Below is a small trained network, with its code and all its weights. Each question gives an input and a target symbol and asks what happens when units are switched off, that is, made to give their printed mean instead of their output.

import numpy as np


def w(rows, s, z=0):
    codes = np.array(rows[::2]) - 128.0
    scale = np.full(codes.shape[1], s)
    scale[-1] = z or s
    return codes * scale


def norm(h):
    return h / np.sqrt((h * h).mean(-1, keepdims=True) + 1e-5)


def f(y):
    return y / 2 * (1 + np.tanh(0.7978845608 * (y + 0.044715 * y**3)))


def softmax(a):
    e = np.exp(a - a.max(-1, keepdims=True))
    return e / e.sum(-1, keepdims=True)


def log_softmax(a):
    a = a - a.max(-1, keepdims=True)
    return a - np.log(np.exp(a).sum(-1, keepdims=True))


def net(x, mask):
    ids = ['ΔΛαβγξπ'.index(c) for c in x.split()]
    T = len(ids)
    res = E[ids] + P[:T]
    u = 0
    for l in range(2):
        q, k, v = (norm(res) @ M[l].T for M in (Q, K, V))
        z = softmax(np.where(np.tri(T) > 0, q @ k.T / 2**0.5, -1e9)) @ v
        res = res + np.where(mask[u], z, O[l][:, -1]) @ O[l][:, :-1]
        u += 1
        y = f(norm(res) @ A[l][:, :-1].T + A[l][:, -1])
        res = res + np.where(mask[u : u + 8], y, B[l][:, -1]) @ B[l][:, :-1]
        u += 8
    return log_softmax(norm(res)[-1] @ U[:, :-1].T + U[:, -1])


Q, K, V, O, A, B = {}, {}, {}, {}, {}, {}
E = w([
[157,54,183,147,96,95,204,170,136,158,99,176],'Δ',
[168,114,52,113,131,125,114,254,160,146,138,144],'Λ',
[142,167,161,139,26,62,109,168,155,178,97,174],'α',
[112,147,140,120,130,130,137,131,152,182,132,55],'β',
[132,99,191,76,115,164,92,167,126,49,128,160],'γ',
[166,107,55,155,41,165,130,155,133,91,133,149],'ξ',
[222,92,123,201,125,98,65,126,119,145,107,143],'π',
],0.0087)
P = w([
[121,113,84,78,125,59,131,97,74,37,41,129],'0',
[100,96,122,120,135,150,86,121,2,101,111,142],'1',
[91,76,162,154,116,126,101,144,84,92,152,149],'2',
[116,82,144,160,113,125,114,136,112,103,143,139],'3',
[134,75,136,154,115,118,121,136,131,103,135,152],'4',
[150,91,129,156,109,129,132,124,148,111,124,162],'5',
[160,101,121,161,111,132,128,124,165,115,112,168],'6',
[163,116,113,167,104,144,136,131,169,119,102,184],'7',
[170,110,99,171,96,151,145,125,170,135,101,193],'8',
],0.0049)
Q[0] = w([
[101,190,41,187,252,153,73,54,118,114,121,118],'L0H0',
[37,241,119,70,209,176,141,23,113,90,143,109],'L0H0',
],0.0028)
K[0] = w([
[28,75,163,189,122,129,192,155,150,83,141,211],'L0H0',
[254,70,132,143,95,78,103,133,131,60,120,149],'L0H0',
],0.0021)
V[0] = w([
[148,139,159,136,75,128,161,254,74,106,128,187],'L0H0',
[92,208,133,108,169,176,191,90,217,188,176,68],'L0H0',
],0.0038)
O[0] = w([
[45,85,165,144,159,103,41,77,97,111,241,132,146],'L0H0',
[137,217,88,210,32,184,69,200,176,217,1,107,8],'L0H0',
],0.0044,0.0016)
A[0] = w([
[177,178,99,148,129,162,110,173,238,152,75,102,11],'L0N0',
[151,112,136,118,100,103,99,95,165,108,77,176,102],'L0N1',
[169,114,104,90,112,207,87,198,92,52,105,193,6],'L0N2',
[124,85,103,149,72,229,189,117,173,122,91,148,85],'L0N3',
[75,100,195,35,192,75,83,77,41,45,184,196,37],'L0N4',
[126,125,185,137,118,103,77,84,50,74,109,128,58],'L0N5',
[152,180,157,140,69,85,130,167,169,174,109,166,135],'L0N6',
[121,200,2,158,127,196,122,154,81,126,120,154,53],'L0N7',
],0.0051,0.0014)
B[0] = w([
[121,148,58,87,141,106,202,82,143,133,254,152,232],'L0N0',
[113,206,63,159,178,183,130,30,132,172,188,159,167],'L0N1',
[86,207,176,159,61,78,157,153,211,82,157,135,164],'L0N2',
[208,201,184,117,165,124,112,73,98,127,228,123,175],'L0N3',
[136,246,95,198,142,129,160,87,229,173,90,106,254],'L0N4',
[157,151,80,136,105,92,182,212,149,130,169,199,161],'L0N5',
[118,60,68,126,151,127,157,25,146,91,125,182,219],'L0N6',
[127,77,169,161,125,157,95,115,102,77,65,115,132],'L0N7',
],0.0041,0.0047)
Q[1] = w([
[66,14,224,59,179,107,149,191,117,146,132,63],'L1H0',
[166,76,137,210,72,82,191,104,254,166,237,117],'L1H0',
],0.0083)
K[1] = w([
[109,153,173,159,79,128,84,174,102,77,2,181],'L1H0',
[108,81,142,102,83,229,90,158,122,189,113,106],'L1H0',
],0.0093)
V[1] = w([
[199,42,207,155,162,111,48,85,65,218,46,104],'L1H0',
[215,94,132,252,42,169,35,149,110,100,108,178],'L1H0',
],0.0034)
O[1] = w([
[64,239,162,150,255,167,225,210,235,197,136,140,105],'L1H0',
[197,219,48,223,91,63,189,151,194,50,186,239,3],'L1H0',
],0.0041,0.0055)
A[1] = w([
[73,89,140,120,177,178,95,105,137,195,60,72,154],'L1N0',
[148,88,102,97,106,100,70,36,96,101,107,115,170],'L1N1',
[78,179,143,144,77,69,127,125,210,159,151,133,163],'L1N2',
[109,158,191,23,97,129,72,130,146,107,167,63,71],'L1N3',
[125,200,144,188,228,84,89,155,145,127,161,135,82],'L1N4',
[130,75,200,116,253,129,132,112,102,123,78,125,31],'L1N5',
[128,203,240,165,120,162,127,94,149,128,116,91,3],'L1N6',
[156,83,123,171,136,158,74,126,85,115,130,39,101],'L1N7',
],0.0059,0.0026)
B[1] = w([
[116,200,27,191,86,154,206,82,116,44,131,69,244],'L1N0',
[72,117,184,154,170,178,154,253,145,150,137,117,255],'L1N1',
[133,91,93,50,150,145,19,72,80,147,94,136,198],'L1N2',
[173,209,141,122,136,93,141,49,149,203,73,141,172],'L1N3',
[132,77,204,169,93,141,196,97,102,122,95,144,152],'L1N4',
[50,77,84,128,62,152,31,183,150,156,138,104,156],'L1N5',
[119,52,50,154,105,110,137,194,60,131,191,123,140],'L1N6',
[137,227,109,69,210,88,122,107,188,106,123,168,178],'L1N7',
],0.005,0.0053)
U = w([
[201,139,152,171,169,82,209,108,106,146,107,183,206],'Δ',
[152,96,58,126,66,133,119,153,131,48,181,131,118],'Λ',
[35,22,183,150,103,144,152,119,89,173,122,99,3],'α',
[101,177,79,152,109,161,166,95,142,144,100,58,247],'β',
[144,131,114,85,110,88,47,65,97,169,98,151,137],'γ',
[105,170,254,106,120,179,111,95,187,61,122,115,65],'ξ',
[120,114,89,112,232,152,76,216,144,148,137,128,92],'π',
],0.0051,0.0018)

Each question gives the input, a string of symbols that net reads in full, and the target symbol t.
The units are the heads (2 rows each of Q, K, V and O) and the neurons (one row each of A and B). Each row of codes is followed by its name. A weight is (code - 128) times the scale printed after its matrix; where a second scale follows, it is the last column's (O, A, B and U).
mask holds one flag per unit, layer by layer, with each layer's heads first. A switched-off unit (its flag False) gives its mean, the last column of its rows in O or B, instead of its output. The means were averaged over made-up inputs and are rounded, as every weight is.
A unit's drop is (log p(t) with every unit on - log p(t) with that unit switched off) / (log p(t) with every unit on - log p(t) with every unit switched off).
The circuit of an input: a set's keep is (log p(t) with only the set's units on - log p(t) with every unit switched off) / (log p(t) with every unit on - log p(t) with every unit switched off). Starting from the 12 units with the biggest drops (on a tie, the unit counted first), units are removed one at a time, each time the one whose removal leaves the highest keep (on an exact tie, the one counted first), for as long as the keep stays at least 0.8.
units of the circuit, in order: the units of the circuit, biggest drop first
most important unit: the unit with the biggest drop
top k neurons: the k neurons with the biggest drops, biggest first
k most important neurons of layer l: the k neurons of layer l with the biggest drops, biggest first
drop when u is switched off: that unit's drop, to one decimal
input β β Δ β α Λ α, target α: most important unit : L0H0
input π Δ β Δ ξ π α γ, target γ: top 3 neurons : (L0N4; L1N2; L1N6)
input β Δ ξ ξ β, target α: top 2 neurons : (L0N0; L1N4)
input ξ π β Λ β, target π: top 2 neurons : (L0N4; L1N1)
input π β Λ Δ β, target π: top 3 neurons : (L0N2; L0N3; L1N1)
input Λ Δ Λ β π α ξ β, target Δ: 2 most important neurons of layer 1 : (L1N4; L1N5)
input α β Λ, target Λ: units of the circuit, in order : (L0N4; L1H0)
input α Λ π π ξ β γ, target γ: 4 most important neurons of layer 0 : (L0N4; L0N2; L0N6; L0N5)
input ξ Λ α β ξ γ α β, target Λ: top 2 neurons : (L0N7; L0N4)
input Λ β Δ β, target α: top 2 neurons : (L0N0; L0N4)
input Δ γ β ξ π, target π: top 2 neurons : (L0N2; L1N7)
input Δ β γ π Λ, target Λ: units of the circuit, in order : (L0H0; L0N4; L1H0)
input β α β, target γ: top 2 neurons : (L0N0; L0N4)
input α β γ β, target ξ: top 2 neurons : (L0N4; L1N7)
input β α ξ α ξ π β, target γ: top 2 neurons : (L0N0; L1N2)
input α π π, target Δ: units of the circuit, in order : (L1H0; L1N4)
input α π β π π β, target Δ: top neuron : (L1N4)
input β β Λ π β π, target π: units of the circuit, in order : (L1N1; L1N7; L0N4)
input β β π, target Δ: 2 most important neurons of layer 1 : (L1N1; L1N2)
input β γ α ξ β, target ξ: most important unit : L0N6
input π α ξ β ξ, target ξ: top 2 neurons : (L0N4; L0N2)
input β π Δ, target Δ: 2 most important neurons of layer 0 : (L0N0; L0N3)
input α β α α, target α: 2 most important neurons of layer 0 : (L0N4; L0N6)
input β ξ β, target Λ: drop when L0N7 is switched off : 0.2
input π β β α π β ξ, target ξ: drop when L1H0 is switched off : 0.4
